Rows lie near named flat spaces through zero. A row that begins with a name and a colon came from that space; any other row is followed by the name of its block's space that it lies nearest.
q289_q735: [ 12 -22  11  24  64 -12 -11  50  -1   3  21  16  49  -9  31  12   0   8
 -25   6  -1  49 -20 -38   1 -16]
q790_q391: [ 42  -8 -11  -5  28   4  22   2  25 -26  16  35   5  -9  12  25  15  29
 -29  11 -38  19   1  10 -20 -47]
q279_q40: [ 25  -9 -20   4  52   8  -3  -9  26  26  43  39  42   9  40  27  34 -10
  -5  -6  -1  16  -1 -13 -22  20]
q289_q735: [ -6  -6 -19  17 -15  11  -9  11  -8  -4 -11  51  11 -12  11   5 -47 -11
 -40 -10 -15  -1  34  -2   9   0]
q168_q53: [-15   9   9  -7  10 -11  -5  27   5 -12 -23   2 -21 -17   1   6 -12  11
  14   3  13   4  -9 -41   8  15]
q966_q404: [ 15 -16 -16  39   4  15  -1  -2  -5  26  12  11  50  21  22   2  20 -19
 -16  23   5  26  18  28  -2   3]
q498_q127: [-33   5 -12  -1  17  23 -20   4  30 -11  20  69  15 -18  26   5  -6   2
 -21 -30  23  27   9 -34  -8  13]
q966_q404: [-21 -14   3  27 -17  -1  16 -29 -14  10   9  13  26  16   3 -15   6 -32
  17 -13  26  -4   7   2   3  32]
q498_q127: [ 22  58 -24  -3 -20  25 -51 -26 -46  11  28  28   6 -36  -4  36 -39   1
 -53 -19  -5  -6  16  17  22  20]
q498_q127: [ 27  20   0 -13  17 -14   1 -19 -18  -8  33  12  -5 -24 -12  46 -21   7
 -11 -25 -20 -21  -7  -8  -4   6]
q498_q127: [  7  28  17 -17 -28 -15  25  -9 -18 -40 -31 -14 -50 -23 -28  -1 -10  22
  21   8  -5 -21 -17 -10  13  -5]
q790_q391: [-15   6 -21 -26 -17  23 -20 -13  27  16  -2   8 -17  11   7 -19   3  -8
  -2 -13  -2 -19  17  15  -9   7]
q279_q40: [ 12  -9 -15   4   3  -1 -10  -8   1 -10 -36  29 -19 -18  17  25  -6  22
 -33  21   0  25  30 -17  14   8]
q790_q391: [ 48 -14 -15  -1   9  -6  -3  -4  -7  34 -18 -38   0  22  12   5  21   0
  -6  40 -26  -6  11  29   3  -4]
q790_q391: [-35 -41   8  23 -10 -27  28 -15   3   1  -5   1  -2  11 -21  27 -23 -23
  24 -18  14 -19  29  -8 -10  29]
q289_q735: [-29  -8   6  -6  16  -9 -32  14   4 -24 -10  20 -22 -37  -9  40 -40  32
 -41 -17  11  31  21 -35   9  -6]
q279_q40: [ 33  -1   4   9  25   2  17   0   0 -12  51   6  33  -1  -7  22  10  11
 -19  -5 -28  13 -16  27 -20 -46]
q966_q404: [-41 -38  18  14   8 -15  -2  42  16 -13 -29 -14  -5   2  -7  -7 -16  10
   0   8  15  28   9 -21   2 -18]
q289_q735: [-18  29   9   0   6  10  -5  17  -7  25  53  -5  40  13   0 -29  -1 -41
  38 -37  13 -29 -40  -6 -10  23]
q289_q735: [-36 -25  -8  -2  -9   3   3  17  31  30 -22  -7  -1  34  15 -39   6 -35
  39  -2  14 -25  11  -8  -9  29]
q289_q735: [  9  -3  -8   8   1   6  24  37  26   4  17  -1  17  17  -8   3  -4 -13
  18   5 -30 -22  -1  27 -27 -28]
q966_q404: [  5  24  12 -10  -2  -9   7  -5 -15 -18  24  -8 -11 -19 -28  23 -18   8
   6 -20  -9 -19 -17   1  -4  -7]
q279_q40: [ 14  17   6 -12   1  12   6   3   2 -17  24   3   8  -3  -3 -20  10  10
  -7  -7 -16   3 -25  15  -7 -36]
q966_q404: [  9  -7  -7  -3   0   3  -2 -21  -5   1  -3  14   1   1  12  -6   5   1
 -17  -1  -4   5   8   1   5   2]
q498_q127: [  8   4  10   6  32  15 -26  19   2  -7   9  -6  24  -8  21 -12  37  32
 -28  23  20  69 -24  -7   8 -30]
q279_q40: [ -6  -9  12   4   3 -13   4  -2 -11   7  16 -24   9   8 -15   2  -6 -10
   9 -12   0 -10  -7   6  -3  -1]
q966_q404: [-42  18  21  34   0  -8  20  30   5 -19  15   8  16 -13 -24  34  -4  -8
  50  -4  46  11 -16 -29 -10  30]
q498_q127: [ 12   6 -18 -25 -24  18 -25 -35 -20   9 -12  18 -12  -1  20 -44 -15  -6
 -43 -16 -20 -15  14  14  21  -4]
q498_q127: [-17 -11  20  28   9 -22  39  -7  -1 -18  11  10  13  -3 -13  28   9  -7
  38  -5  28   6  -9 -24 -10  25]
q289_q735: [  8  35   3  36 -29  11 -20 -49 -92  20  36  28  57 -11  12 -27 -26 -45
 -29 -33  24  -3 -12   2  43  48]
q790_q391: [ 11   5   6   6  18   5  11  41  13  -5  39  -3  30   4  -9   3  -4   0
   3  -5 -25  -1 -22  18 -22 -43]
q168_q53: [-26   0   7  11 -19  11  17  -1  17  -8  27  -6  13  13 -25  -1   7 -10
  21 -12  10  -5  -1  29 -22 -15]
q279_q40: [  6  10 -11  24 -24  26   6  22  10  25   7 -30  30  33  -6 -19  28 -20
  23  34   1   0   1  56 -13 -14]
q168_q53: [  7 -29 -13  -8  13  13  -8   2  20  22   9   6  22  27  27 -37  13 -13
 -20  -5 -21   2   6  18  -9 -23]
q498_q127: [ 18  -8 -26   6  21  12 -32  61  25  16 -28   6   0  -6  19  28 -18  19
 -37  38 -25  25  30   4  -1 -23]
q168_q53: [ 22 -28  -4   8   4 -12  19 -57 -16   0  21  17  14   6   2  17   4  -6
 -24 -16 -13  -3  17  16  -3   1]
q790_q391: [-18  -2  -1   4 -14   4  -9 -11  -4   0 -20   7  -7  -1   7 -13   2  -2
  -2   3  22  10  10 -10  12  19]
q168_q53: [ -4  44  -1 -10 -16  32 -33 -16  12 -19  15 -23 -19 -21 -27  32  33  48
 -18  21  27  45   0  38  -5 -28]
q289_q735: [-27 -32   5 -12  -9 -14  -7  -6   9   3 -22 -23 -26   8 -15  -3 -17   2
  -4  -9   0  -9  22   1   0  -4]
q790_q391: [-11   2  10  15 -21 -14  33   3   0 -38 -20  11 -25 -18 -30  34 -19  14
  16   8   4  -3  11  -6  -3  -2]
q279_q40: [ 35 -10 -18  19  42   3 -11  12  11  27   7   9  32   7  34  32  31   5
 -13  34   0  34   7  -4  -5  10]
q790_q391: [ 46 -15 -11  -6  18 -10  10 -20   0  17  -2 -15  -1  13  11  16  22   5
  -6  21 -27  -6   6  17  -5  -4]
q498_q127: [-25  21  10 -28   8  10 -17 -19  16  -2  27  -5  -9  -4  -2 -12  25   6
  19 -27  29   3 -25 -15  -8  13]
q790_q391: [ 11 -37  11  43  31  -5  33  -7   6 -16  25  25  52  10  15  11  36   5
 -11  15  11  54  -4   3 -13 -23]
q966_q404: [ 25  -4  -3  21  25  -5  17 -19 -11  -3  33  36  35  -6  14  29   8  -5
 -13  -7  -3  13  -3  -7  -6   8]
q279_q40: [-12  24  12   9 -11  -9   9  33  -2 -29  -4  -5 -18 -26 -36  40 -31  16
  15   4   1  -5  -3  -7  -4  -8]
q168_q53: [-26  29  14  10 -50  -5  -3 -34 -36 -18 -25 -21 -33 -20 -37  16 -10   7
  16   5  41  -1   8   2  24  34]
q279_q40: [-57  17   8   5 -23   3 -17  38  13  -3 -12 -15 -18 -10 -31  16 -30  -4
  28  -7  32  -7   9 -11  -3  18]
q168_q53: [  9 -14  -7  13 -11  -1  25  17 -13  19  -7  17  28  25  21 -51 -17 -45
  13  -7 -26 -38  -5   1   5   7]
q790_q391: [ 22   0   8  11  28  -7 -29  -8 -32  31  28 -36  33   4   6  13  15  -1
 -17   6  10  24 -14   7  11   7]
q168_q53: [-34 -20  23  25 -21  -9  35 -14  -5 -24  30  -1  19   8 -37   1 -14 -15
  16 -29  10  -6   0  20 -16 -18]
q168_q53: [ 39  -9  12  -1  41 -21  35  29   7 -16  22  -2  14  -2  -1  17   5  12
   8   5 -38  -5 -29  -8 -18 -36]
q168_q53: [-43  12  21  14 -40   9  12  29  -5 -21  -8 -14   2   4 -26 -42 -15 -11
  26  -5  18  -4 -16   9   4 -17]
q498_q127: [  3 -17 -13   8  11  -3  -2   1   6  15   4  19  12   4  11  19 -12 -12
 -10  -5  -8  -5  21  -4  -5  13]
q279_q40: [-33 -29  -2   6  33  -7 -28  30  23   8 -14  21   4  -8  22  16 -15   6
 -17  -5  22  32  19 -45   2  17]
q498_q127: [ -5  10  -9   9   6  28 -22  33  13  19  48   0  45  12  -1  -8  -5 -14
 -15 -12 -11   6  -5  36 -19 -32]
q289_q735: [-41   3   2 -29  -6  -4 -30 -15   8  -8 -24   8 -44 -20  -2   1 -21  12
  -5 -25  26  -3  13 -39  13  29]
q279_q40: [  6  14   1 -33  37   2 -17 -37   3  16  56  12  13  -2  18  -2  23  -8
   4 -46   8 -11 -30 -22 -10  24]
q289_q735: [ 29  -7  -3 -27  16 -17  23  14   2  16   5  -2  -3  17  14 -31 -14 -26
  22 -20 -49 -61 -22 -11  -8  -1]
q289_q735: [ 28   2  16   3  28 -31  16   0 -15  -3 -10 -27 -11  -9  -4  33  18  15
  24  23   5   5 -20 -26   6  18]
q966_q404: [ 16   0  -8 -18  12  15 -23 -25   1  10  38   0  14   3   5  -3   8   7
 -37 -20 -16   7   0  27  -7 -26]
q966_q404: [ 16  -9  -5   9  -4  -1   4 -11 -14   4  -4   3   8   4   5  -1  -2  -3
 -16   7 -11   2   9  12   6  -5]
q790_q391: [-28 -52  19  31  21 -43  -8 -34 -41  28   2 -16  22   6   0  25 -20 -28
  -2 -23  38   8  19 -36  19  59]
q966_q404: [ 24  11  -2  19  14   5   0  35  -2  14  25 -17  32   6  -5  19   4  -3
   3  19 -15   5 -11  25 -12 -20]
q966_q404: [-25 -19  22 -16 -11 -12  14 -23 -14   5  12 -21   3  23  -6 -64  -2 -30
  23 -41   1 -34 -25  -4   3   2]
q168_q53: [-45 -67  27  -4   8 -17   8   4  26   3   9 -50   5  36 -21 -34   7  -5
   8 -20   3   7   2  19 -19 -42]
q790_q391: [ -7  -3 -18 -17  -2  20 -20   0  22   5 -10  25  -7   2  22 -23   0   2
 -23  -6  -6   5  14  -1   0  -7]
q498_q127: [ 17 -13  -4   1  28 -12 -30 -35 -17  31 -13 -21   0   1  24  22  31   9
 -14  20  28  31  10 -19  19  42]
q289_q735: [  1 -11  -6  -5  19   6  -9   1  18   1 -22  15  -3   1  33 -17  28  13
  -8  17  14  31  -1 -24   7   6]
q279_q40: [  5   6 -27   4 -41  13  27  -2  13  -2 -69  39 -29   9  28 -31   6 -16
  25  34  -1 -23  25 -11  13  37]
q966_q404: [-10 -15   7 -10  -2 -13   4  -8  -2 -15 -20   5 -21  -7  -1  -7 -12   8
  -7  -8  -1  -1   5 -18   8  -1]
q168_q53: [ 13 -32 -12  16  34 -16  -9  13  -8  38  26   8  38  12  14  27 -30 -29
 -19 -18 -23 -15  19  -4  -7  14]
[-12   4   2  16   3  21  -1  30  17 -17  17  20  27  -3   2  -8   5   9
 -13   4   4  33  -7  11 -10 -36]	q790_q391
[-10  10  -5   0  14  16 -19  27  16  -8  12  26  11 -14  10   6  -8  11
 -20  -6   4  23  -2 -11  -4 -14]	q168_q53
[-34  40   4  27 -50  38   2  30  -1 -13  27   2  29   3 -30 -24 -10 -16
  15  -4  16   1 -10  46  -9 -26]	q168_q53
[ 39   4 -27 -44  18  12   4 -59  33   8  35  21 -17   7  13  21  35  11
 -11 -18 -30 -23   7  23 -28  -5]	q790_q391
[-20  -3   0  -3 -29   1  17  -2   5 -25 -23  23 -22  -7  -9 -14 -24   0
   0  -9  -5 -14  13  -4   3  -6]	q279_q40
[ -9  27 -15 -27  -5  31  -8 -36  36  -5  51  22  -4  -1 -10  15  23   7
   1 -31   4  -8   1  28 -31  -8]	q790_q391
[ 14  14 -28  16  -2  34   2  23  32  17   1  24  26  18  27  -7  35  -9
  10  34   1  14   7  23 -15   0]	q279_q40
[-17 -21  -5  11 -23  -3  16  -2   7  29   3 -23  11  36 -12 -16  -4 -40
  33  -6  -3 -39  15  29 -14  15]	q498_q127
[  0  16  11 -42  33  15 -34 -24   2  -1  24   6   3  -7  35 -54  40  17
 -16 -26  18  28 -46 -32  11  -4]	q289_q735
[ 43 -15  -2 -28   4   0  -5  10 -13   9 -30 -27  -9  17  25 -69   8   8
 -29  19 -49  -7 -16  16  19 -47]	q966_q404
[ 22   6   8  -8   6  -1  44  -9  17 -35  10  18  -5  -2  -1  -7  28  16
  17   4 -17  -1 -25   2 -16 -29]	q168_q53
[ -5   4   1 -12  19   6 -11  24  12  11  44  -1  22   5  -3  -6 -13 -12
  -2 -31 -18 -16 -17   6 -18 -20]	q790_q391
[ 19  -4   0  17  19  15  20  30  23 -20  27  19  33   3   5   5  19  15
 -13  16 -20  31 -11  23 -22 -55]	q790_q391
[ -7  18  24  -5  -5 -29   4   1 -42 -21 -27  -5 -28 -29 -10  -3 -31   4
  14 -11  13 -15 -22 -51  31  31]	q790_q391
[ 24   4   5  -1  -8   1  18 -14 -18  13  27 -23  22  22  -6 -29  13 -21
  12  -7 -21 -26 -21  34  -5 -15]	q289_q735
[ 37  18 -16 -27   1  10  -2 -16   8  -9 -15  11 -28 -10  13   3  16  24
 -16  16 -23  -3   1   6   2 -12]	q790_q391
[ -4 -29  -1  22   9   4  25  13   9 -20   8  53  33   2  19 -17 -13  -9
 -23 -12 -15  16   6  -7  -7 -26]	q498_q127
[ 35  49 -13  11 -16   8  14 -37 -27 -24  -2  44 -10 -34   2  44   5  14
  -5  14   8   4   2  -8  13  32]	q966_q404
[  5 -19 -16 -17  -9 -14 -20 -66 -15  41 -28 -22 -29  15  11   7  12 -15
   2   0  16 -23  32  -3  17  62]	q790_q391
[ 41 -31  -2  32  44 -10  37 -19 -15   2  18  58  59  10  55 -15  31 -20
 -12   3  -6  25 -15 -30   4  15]	q966_q404
[ 27 -16   1 -11  60 -35  10  45  20  20   2 -14  -2   1  12  40  -6  -1
  26   6 -27 -22 -13 -40 -16  14]	q168_q53
[-29 -14  13 -16   5  -7 -13 -12   8  15  -8 -32 -12  15   1 -26  21  -5
  23  -8  28   1 -10 -15   3  20]	q289_q735
[ 21  -7 -10  -2   1  -2   2 -25  -9  25 -12  -6   3  17  22 -17  23 -15
   7  13   0  -9   2   2   8  26]	q279_q40
[  1  -7 -14  -6   3  28 -22  28  18  20   3   3  24  21  27 -51   8  -9
 -22   4 -16  10  -1  21  -3 -31]	q168_q53
[ 15 -25 -11   7  21   7 -21   8   3  46  14 -23  37  32  24 -21  19 -19
 -14  10  -9   9   4  23  -3  -6]	q790_q391
[ -8  25  -3  11   2  10 -12  29  -3  -9   7  27  11 -21   2  15 -22   2
  -7  -4   6   9  -3 -17   3   5]	q168_q53
[  0  15  25  24  -5   1  36  38  -5 -48  13   6  17 -14 -23  -4  -3  17
   9  10  -6  20 -31   6  -7 -50]	q498_q127
[ 14  21  -7 -12   0   9  -1 -10   1   7  13   3   0   1   5  -4  12  -4
   8  -4  -4 -13 -11   5  -4   8]	q966_q404

Each name stands for a flat space through zero: a line, a plane or more. A row that begins with a name and a colon came from that space; any other row is followed by the name of the space it lies nearest, among the names in its block.
q157q830: [  6  23  26 -10 -25 -11  39  -6  31 -29   4 -16  -4  -1  25  -6 -14  -6
 -10 -42  -5  14   9 -18 -23   1]
q157q830: [ 26 -31  -8   9  -3   4 -16   9 -15  41   0  -3   1  -5  -7  14  29   7
   1  24  -1 -20 -15   8   1  16]
q544q743: [-18 -37  55  18  49  51  31  33  16 -24  23  23 -24  36 -62  -4  -1  -9
 -24 -26   3  22  -5 -27  10 -44]
q157q830: [-56  11   5 -12  38  30   6 -13 -21 -39   9  41  -6   4 -21 -25 -42  14
  -9   7  11  19  10   0  21 -29]
q157q830: [-10   5   6   8   3 -16  -4  -6  17 -14   3  -5  -4  26  10   5 -10 -25
  -7 -35   6   5  11  -3   4  11]
q544q743: [ 16  23 -37 -40  14 -23 -14  16   2 -11 -36 -11   9  -7 -29   4  21  10
  45  36   4  14  -7  -6  -3 -41]
q76q885: [ 27  -5   5  22  24   2  34  22  -3  -2 -14 -12 -10  -2 -20   4  10 -11
 -16  15 -10 -11   1   3  -9   0]
q157q830: [-20   9   0  16   1  -1   8 -15  16 -15   5  -5 -10   7  -2 -12  -8   4
   5 -27  -1   3  16  -4  26   4]
q904q356: [-33 -12  11  48  15  19  15 -29 -18   1  21  16 -21   3  10 -14 -28   5
 -34 -19   1 -21  23  18  35  45]
q76q885: [ 21 -25  -2  -4  33   7 -14  35 -14  14 -10   7   4  14 -35  18  21 -17
  -3  33   3   0 -20   1 -13 -23]
q662q703: [ 39   8  -4 -20  38 -40  18  18 -13  -6 -44 -16 -35   9 -20  33  14  -3
   5  11  19  -6  15   3 -18  20]
q124q402: [-21 -36 -20  -3  28 -17 -43 -21  -5  12  11  22  -2  53  -1  11  -3 -25
 -13 -20  28  -5  -6   6  31  24]
q662q703: [-15  26 -11 -15 -31 -22 -39 -17  -7   4  -3  -1   9  -9  37   9 -13   1
  21  -7   7   2  11  11  -7  19]
q662q703: [-10 -45  -1  26  25  48  31 -11 -10  14  23  20  -9  -5 -38 -30   9  32
 -21  19  -7 -15 -15  -4  44  -8]
q76q885: [-13  -3  -8  -4 -18  -9 -32 -15  -2  11  12   7  14   8  27   4  -8 -11
  -1 -10   6  -2  -3   7   1  16]
q662q703: [-18   1  27  -6  44  38  36  20 -15 -32  -2  24 -19  -5 -45 -12 -16  17
 -11  17   1  16   4 -10   1 -39]
q76q885: [  3  10   7  85 -12  -9  20   2  30  -1   9 -35   5  11  24  -5  -6 -50
 -28 -39 -30 -22  23  16   9  35]
q124q402: [-40 -25   4 -23 -33   8 -54 -36  -5  16  43  36  25  22  47  -3 -24  -9
 -15 -28  18   7 -18   1   3  17]
q544q743: [  5   3  -4 -18  22   0   3  19  12 -15 -15  -4  -5   9 -38   1  15   6
  23   7   4  16  -3 -16   5 -38]
q904q356: [  8  30  21 -54 -66  16   3   0   8   2   3  -7   5 -56  16  -7  12  63
  48   7  -7  23  -7 -24 -30 -32]
q662q703: [-41  36  -4   4  46  10   4   7 -20 -42 -17  18 -11  -3 -29 -11 -33   2
   7  19   3  15  25  10  15 -27]
q544q743: [-15  22 -22  10 -12  -1 -16 -12 -18   3  -2   4  19 -22  24 -11 -17  -1
   2  24 -10  -9   4  21   1   8]
q157q830: [-10  -6  19  22 -27  -3 -68  10 -17  41   9   0  -6   0  21  37   8  -7
  18 -14   7 -10  14  19  -6  37]
q544q743: [ -8  -8   2  -4  11  -2  15 -17  -1 -11   8  11  -4  14   9  -7 -16  -7
 -24 -14   8  -1   0  -1   4  12]
q662q703: [ 14  -8  17  11 -34  -6  -4  -2  19  18  13 -16   1   2  24  10  11  -7
  -2 -29  -5  -5  -1  -5 -11  21]
q124q402: [ -9  -6 -14  14 -20 -21 -46 -15  -5  21  12   3  22  18  44  13 -11 -38
 -14 -13   4 -12  -2  20  -5  36]
q904q356: [  5 -16   3  -1   4   1   6  -2   8   4   4   0  -8  11  -9   1   9   4
  -3 -11   5  -1  -4  -8   8   2]
q904q356: [-32  30   8 -25 -13  20  15 -16  -3 -30   7  17   4 -25   7 -26 -29  31
   9   2  -2  20   7  -8   0 -26]
q76q885: [-27  11   9   1   3  13 -31  10  -8  -4   3  12   1  -1  -9   5  -9   2
  18   2   3  12   8   3   4 -17]
q904q356: [ -1 -38   9  -8  18  13 -14   3 -10  17  10  18 -12  19 -22  11  12   7
  -6   0  15  -1 -12  -6  11   2]
q124q402: [-10 -16 -13 -21  31 -21 -27 -13 -13   3  -9  15 -22  31 -14  18   1   3
   7  -8  31   0   7   2  22  19]
q124q402: [-18  15  30 -16 -33  25   8 -11  -7  -3  14  10 -12 -34  13  -8 -12  45
  14  -8   0   9  10  -8  -7  -1]
q76q885: [  4  22 -19 -18  16  -9  14   8   7 -26 -19  -6   9  -2 -16 -10  -1  -3
  12  17  -4  13  -2  -6  -3 -33]
q124q402: [-16 -17  15  15   2  24  -8   1  -1   8  17  10  -6   3 -13  -3   2   9
   0  -8  -1   0   0  -3  16  -4]
q544q743: [  5   7   4 -26 -11  21  19   2 -10  -4   0   8   7 -32  -4 -14   0  32
   6  29  -6   7 -13  -8 -14 -26]
q76q885: [-36  22   0 -15   2   6 -45   8  -9 -13  -1  16   9   1  -6   4 -15   0
  29   5   7  21   8   3   1 -28]
q662q703: [ 44 -43  -1  -3  34  -1  38   5 -15  24 -14  -4 -35   3 -36  12  33  26
 -14  20  11 -22  -9  -6  10  22]
q904q356: [-42  -5   3  12  36  24 -30   5 -26  -6   5  30  -8  10 -27   0 -18   2
   3  13  10   6  10  12  23 -12]
q76q885: [ 14  -8  10  20 -30 -13  32 -29  20   9  14 -20 -13   0  35  -6   0   4
 -21 -41  -4 -18   9  -3   6  48]
q76q885: [  2  12 -14 -25   7  -5   9  -7 -18  -8 -12   9   3 -14   3  -6 -10  13
   0  25   5   1  -3   4  -8  -4]
q904q356: [-31  15  10  19 -11  18 -23 -11 -41   9  11  22   5 -26  33   0 -35   3
 -14  18  -3 -11  14  30  -8  27]
q124q402: [  7   4 -10 -52 -48 -45 -13 -45  15   2  10  -2  12  14  69   6 -13  -6
  -7 -40  21   4  -9  -8 -21  39]
q544q743: [-31  26 -43  31 -25 -20 -30 -38   2   5   4 -10  20  -8  38 -19 -17  -6
  12  -7 -10 -15  18  24  35  30]
q124q402: [ 31  25 -27   4   2 -24  77 -12  34 -38 -15 -30  17  -5  12 -34  -7 -20
 -26  -2 -23  -3  -5  -9  -8 -11]
q157q830: [-36  28  34  20  18  42 -13  39 -33 -24   7  31  23 -17   1  -1 -45 -34
 -23  32 -17  17   4  21 -41 -38]
q157q830: [-18  33  -9  14   4  -6   2   4  13 -28  -8  -9  10   0   0 -12 -16 -17
   9  -5 -11  10  14   4   4 -19]
q157q830: [  1  -6   9 -13  -3 -21 -27   1   1   5   1   3  -2  25  18  24  -4 -25
  -5 -23  16   4   1   1 -16  19]
q157q830: [ -3  15  36 -58 -24  -9 -15   0 -13 -10   3  18  -3  -3  36  24 -23   2
  -2 -16  22  22  -1  -8 -53   5]
q904q356: [ -5  17   7 -37 -21   6   2   0  10 -14   1   2   6 -16   0  -8  -1  24
  23   0   1  21  -6 -17 -12 -31]
q662q703: [ 29  -4   1  13 -21 -28  -5   2  17  19  -5 -27  -4   9  20  20  19 -17
   1 -23  -2 -12   3   1 -10  31]
q76q885: [ 16  20 -10  54   9 -19  29   5   0  -7 -13 -24   8  -3  23  -2 -15 -45
 -34   3 -22 -23  16  26 -11  30]
q662q703: [ -2 -20  -9   0 -12  -4  13 -27  23   0  19  -1   7  18  14 -17   1  -3
 -16 -28   1  -3 -11 -11  18  10]
q544q743: [-10   5 -15  24 -12  -2 -29  -3  -7  16   3  -3  14  -5  14   1  -1 -10
   6   8  -8 -10   4  17   9  12]
q544q743: [-41   1   8  50 -17  35  -6 -14   7   2  30   6   8 -10   5 -26 -15   6
  -3 -16 -19  -4  11   7  33   0]
q124q402: [-14   8   6 -47 -18   7   7 -20  -1 -15  10  18   5 -11  16 -14 -17  25
   3  -4  10  18  -9 -14 -11 -14]
q544q743: [ 13 -31  13  -7 -22  26  -6   4  -8  31  19  10   9 -14   3   0  17  18
  -5  15  -4  -5 -24  -5 -10  -3]
q662q703: [ -6  30 -15  -3 -15 -10 -25  21  24 -21  -1  -9  49   9  16  -6 -10 -52
   7   3 -18  22 -14   0 -28 -45]
q124q402: [  6 -11 -12  12  15 -12 -12   5   1   7  -5  -4   1  18  -6   9   8 -20
  -4   0   3  -7  -2   6   6   7]
q904q356: [ 21   9 -14   3 -11 -29   3  -2   5   0  -7 -13  21   7  36   6  -7 -40
 -23  -1  -6  -9  -6  11 -27  19]
q904q356: [-24 -14  -2  10  32   0 -31   4  -9  -3   5  20   1  35 -11  10 -13 -30
 -12  -7  13   3   2   9  12   1]
[  1 -10  -6  15  18  -3  -3   3  -4   3  -2   1  -2  14  -7   4   1 -15
 -11   2   2  -7   1   7   8   8]	q904q356
[ 16  17   7 -55   6 -23  18  -4  -6 -18 -23   0 -24  -5  -1  14  -2  25
  13  -1  22  12   7 -13 -21   2]	q76q885
[ -5 -12 -59 -21  21  -9  -9 -24  -8   0  -4  14  28  10  -7 -25   1  -1
  -2  36   4  -5 -25   5  27 -16]	q662q703
[ 12  -9  -4  -3 -27  -6  14 -24  15  18   4 -17 -20 -12   2  -6  23  43
  20 -20   3 -10   6 -12  26  24]	q157q830
[-15  43  28  14  13  13  35  11 -26 -34 -10   8  -8 -28  15  -5 -45  -8
 -25  12 -11   3  25  17 -32   2]	q544q743
[  6  -7  -2 -12 -20  -5  -8  -8   6  10   8  -1  10   1  17   0   4   0
   0  -6   2   0 -10  -4  -6   5]	q662q703
[  1  -3 -27  58  21  25  19  14   1   6  -4 -13  13 -17 -35 -27  15  -1
   0  37 -32 -18  -2  13  34 -21]	q157q830
[-19   2   5  23  12  35  10   7 -16  -3   7  13   2 -20 -19 -18  -9  14
  -4  25 -14  -2   2   8  12 -18]	q157q830
[ 18 -11 -21 -17  20 -28 -25   9  -8  10 -16   0   5  23  -4  22  11 -24
   0  13  14  -3 -10   6  -9   6]	q544q743
[ -2   6   1 -25  16  -6 -24   7 -43   6 -14  21  -4  -8   7  21 -14   1
  -4  32  16  -2   2  18 -24  12]	q76q885
[ 23   3  21 -21  15 -20  35  13  24 -28 -11 -11 -14  25  -6  11   0 -21
 -14 -29   8  15   1 -20 -25  -8]	q662q703
[ 65 -54  18   8 -43 -14   0  -2   0  69  12 -22 -10  -2  34  34  45   4
 -21 -13   2 -36 -21   1 -24  67]	q904q356
[-26  -9  22  59 -15  22 -11   0  24   9  26 -10  -8   9  -4  -6   4  -5
   4 -42 -14  -5  18  -1  33  11]	q544q743
[-16  31   6  25  16 -18  -4  -1 -11 -12 -20 -10 -32  -3  -1  15 -14   2
  13 -15   6  -6  42  16  13  30]	q662q703
[ 45 -31   1 -16   8 -24 -34  28 -19  38 -14  -2   2  19   3  46  27 -30
  -9  20  14 -12 -21   9 -38  21]	q544q743
[ -4  14  62  26 -10  70  25  55  -3  -6   9   0  -9 -49 -42  -5   8  33
  18  21 -31  17   5 -12 -23 -57]	q544q743
[ 47 -19   7   2  -6  -4  19  23   3  18  -3 -13  13  -1   7  12  19 -24
 -24  15 -11 -10 -24  -1 -37   2]	q157q830
[ -7   9 -15  17  -4  -9 -15  -9 -16   6   1   3  17  -3  29  -1 -18 -24
 -17  11  -5 -13   2  23  -6  21]	q76q885
[ 16  -2  -7 -10  17  12  27  14  -8  -9  -7   6  15 -10 -13 -11  -1  -6
 -17  35 -10   2 -19  -1 -18 -27]	q157q830
[-10  15   7 -22  18  -1  44 -21 -20 -33  -1  21  -5  -5  22 -15 -43  -1
 -41   3   8   3   5   4 -19  11]	q544q743
[ -1  10 -13 -25 -15 -35  -2 -26  22 -15   0  -7   6  22  31  -1 -10 -16
  -2 -34  12   7   2  -8  -2  15]	q662q703
[-29   0   8   6  15  42   7  -9 -48   3   9  34  -8 -35  -7 -16 -25  38
 -12  40  -1  -9   6  18  10   2]	q904q356
[  0 -11   6  25  -8 -19 -19  -5  15  12   8 -11  -4  28  19  16   2 -30
 -10 -38   4  -9   9   5   5  33]	q904q356
